Below are the code and all the weights of a small trained network. Each question names an input and a target symbol and asks about switching units off, where a switched-off unit gives its printed mean instead of its output.

import numpy as np


def w(rows, s, z=0):
    codes = np.array(rows[::2]) - 128.0
    scale = np.full(codes.shape[1], s)
    scale[-1] = z or s
    return codes * scale


def f(y):
    return y / 2 * (1 + np.tanh(0.7978845608 * (y + 0.044715 * y**3)))


def softmax(a):
    e = np.exp(a - a.max(-1, keepdims=True))
    return e / e.sum(-1, keepdims=True)


def log_softmax(a):
    a = a - a.max(-1, keepdims=True)
    return a - np.log(np.exp(a).sum(-1, keepdims=True))


def net(x, mask):
    ids = ['αβγεζηθλμξστφψ'.index(c) for c in x.split()]
    T = len(ids)
    res = E[ids] + P[:T]
    r = res
    for j in range(2):
        rows = slice(2 * j, 2 * j + 2)
        q, k, v = (r @ M[0][rows].T for M in (Q, K, V))
        z = softmax(np.where(np.tri(T) > 0, q @ k.T / 2**0.5, -1e9)) @ v
        o = O[0][rows]
        res = res + np.where(mask[j], z, o[:, -1]) @ o[:, :-1]
    y = f(res @ A[0][:, :-1].T + A[0][:, -1])
    res = res + np.where(mask[2:18], y, B[0][:, -1]) @ B[0][:, :-1]
    return log_softmax(res[-1] @ U[:, :-1].T + U[:, -1])


Q, K, V, O, A, B = {}, {}, {}, {}, {}, {}
E = w([
[110,178,129,64,164,92],'α',
[60,98,93,100,146,171],'β',
[54,72,183,66,157,147],'γ',
[116,136,123,66,116,171],'ε',
[131,140,100,105,103,105],'ζ',
[109,82,79,74,119,147],'η',
[114,188,119,72,106,196],'θ',
[145,206,218,107,92,70],'λ',
[119,87,141,98,194,131],'μ',
[69,185,136,100,130,189],'ξ',
[209,118,193,95,139,91],'σ',
[154,3,123,54,126,102],'τ',
[158,129,175,128,84,38],'φ',
[120,112,20,126,96,123],'ψ',
],0.02)
P = w([
[84,159,156,69,120,9],'0',
[85,142,129,89,133,39],'1',
[90,125,137,102,124,67],'2',
[94,103,147,112,108,91],'3',
[98,81,157,125,91,110],'4',
[94,56,172,134,77,130],'5',
[96,41,186,139,55,139],'6',
],0.013)
Q[0] = w([
[125,151,66,178,187,152],'h1',
[32,152,165,89,2,100],'h1',
[127,120,136,157,106,97],'h2',
[47,95,200,2,27,125],'h2',
],0.011)
K[0] = w([
[108,162,149,2,178,68],'h1',
[194,79,173,170,164,192],'h1',
[35,92,141,65,129,181],'h2',
[171,101,150,247,97,193],'h2',
],0.0077)
V[0] = w([
[106,171,91,42,43,151],'h1',
[113,194,72,174,98,224],'h1',
[194,60,75,104,199,141],'h2',
[90,98,195,97,150,254],'h2',
],0.0091)
O[0] = w([
[133,227,68,113,69,233,178],'h1',
[77,130,107,142,64,70,7],'h1',
[170,142,198,1,109,135,60],'h2',
[147,224,67,93,202,92,115],'h2',
],0.0094,0.014)
A[0] = w([
[196,34,182,160,148,29,140],'n1',
[222,217,149,221,127,156,101],'n2',
[175,47,116,48,108,35,157],'n3',
[112,104,96,53,74,94,212],'n4',
[45,141,206,83,91,134,183],'n5',
[103,140,1,147,160,92,2],'n6',
[183,204,180,178,73,149,133],'n7',
[162,226,182,168,171,165,124],'n8',
[114,191,110,139,176,36,72],'n9',
[74,136,207,129,164,96,156],'n10',
[36,179,141,163,116,150,201],'n11',
[95,135,155,208,210,178,82],'n12',
[132,176,152,123,33,126,75],'n13',
[196,149,147,155,153,161,131],'n14',
[130,181,91,105,195,95,145],'n15',
[85,203,177,80,131,156,120],'n16',
],0.0093,0.006)
B[0] = w([
[2,155,152,143,158,174,183],'n1',
[39,166,43,83,173,192,204],'n2',
[164,211,89,187,219,159,180],'n3',
[224,123,134,237,152,62,167],'n4',
[204,64,161,189,71,149,205],'n5',
[220,71,161,108,149,190,146],'n6',
[122,51,94,97,46,170,210],'n7',
[174,112,116,41,138,88,212],'n8',
[101,81,99,45,74,60,131],'n9',
[188,102,88,80,101,75,186],'n10',
[69,94,71,162,142,35,254],'n11',
[103,144,142,68,154,111,188],'n12',
[117,160,64,133,129,101,159],'n13',
[84,83,139,53,34,157,156],'n14',
[137,109,153,142,86,94,155],'n15',
[206,216,184,164,140,116,194],'n16',
],0.007,0.0094)
U = w([
[156,201,164,141,119,170,133],'α',
[163,120,160,192,118,112,143],'β',
[173,141,146,127,171,29,184],'γ',
[94,196,206,167,147,125,233],'ε',
[76,87,136,46,70,135,133],'ζ',
[154,133,137,157,226,137,24],'η',
[155,191,95,102,140,187,3],'θ',
[143,38,19,87,179,101,227],'λ',
[133,49,187,89,195,61,177],'μ',
[89,189,92,138,209,69,132],'ξ',
[127,157,177,53,151,231,101],'σ',
[178,99,59,2,210,174,100],'τ',
[53,78,91,137,182,202,216],'φ',
[189,76,102,148,116,180,155],'ψ',
],0.009,0.003)

Each question gives the input, a string of symbols that net reads in full, and the target symbol t.
The units are the heads (2 rows each of Q, K, V and O) and the neurons (one row each of A and B). Each row of codes is followed by its name. A weight is (code - 128) times the scale printed after its matrix; where a second scale follows, it is the last column's (O, A, B and U).
mask holds one flag per unit, heads first, then neurons. A switched-off unit (its flag False) gives its mean, the last column of its rows in O or B, instead of its output. The means were averaged over made-up inputs and are rounded, as every weight is.
A unit's drop is (log p(t) with every unit on - log p(t) with that unit switched off) / (log p(t) with every unit on - log p(t) with every unit switched off).
The circuit of an input: a set's keep is (log p(t) with only the set's units on - log p(t) with every unit switched off) / (log p(t) with every unit on - log p(t) with every unit switched off). Starting from the 12 units with the biggest drops (on a tie, the unit counted first), units are removed one at a time, each time the one whose removal leaves the highest keep (on an exact tie, the one counted first), for as long as the keep stays at least 0.8.
circuit, biggest first: the units of the circuit, biggest drop first
k most important neurons: the k neurons with the biggest drops, biggest first
heads that matter: for each layer, one digit per head in row order, 1 if its drop is at least 0.15 and else 0, layers parted by /
input λ γ γ γ θ γ θ, target θ: heads that matter	11
input ξ γ γ γ λ γ μ, target τ: heads that matter	01
input λ λ μ λ, target μ: heads that matter	10
input γ α λ γ ψ ψ λ, target β: heads that matter	11
input γ τ λ λ ξ, target ξ: heads that matter	01
input γ λ λ ξ λ, target λ: heads that matter	01
input ζ γ λ ξ γ γ γ, target τ: heads that matter	01
input σ γ λ τ τ, target τ: heads that matter	11
input σ τ λ μ γ γ θ, target τ: circuit, biggest first	(h2)
input γ λ σ τ ψ ζ γ, target ψ: circuit, biggest first	(n5 n1)
input β γ τ γ, target τ: 2 most important neurons	(n10 n11)
input λ μ ε σ γ γ γ, target μ: circuit, biggest first	(h1 n2)
input λ ξ ε σ, target σ: circuit, biggest first	(n11 n1 n14)
input λ ψ λ η γ ξ, target ξ: circuit, biggest first	(h2 n11)
input ψ λ λ τ τ ξ, target τ: circuit, biggest first	(h2 n8)
input σ γ τ ξ, target τ: circuit, biggest first	(n8 h2)
input ζ λ μ γ σ, target σ: most important neuron	(n1)
input τ τ γ λ, target τ: circuit, biggest first	(h1 n8 n2)
input τ σ λ λ ε ψ τ, target ψ: circuit, biggest first	(n4 n11)
input λ σ λ ξ τ τ, target τ: circuit, biggest first	(h2)
input γ λ θ σ τ λ, target σ: heads that matter	10
input η λ λ ξ φ λ, target ζ: circuit, biggest first	(n7 n3)
input γ γ ξ λ, target λ: heads that matter	01
input σ τ λ, target σ: heads that matter	11
input λ ξ ξ γ τ τ ε, target σ: 3 most important neurons	(n11 n10 n16)
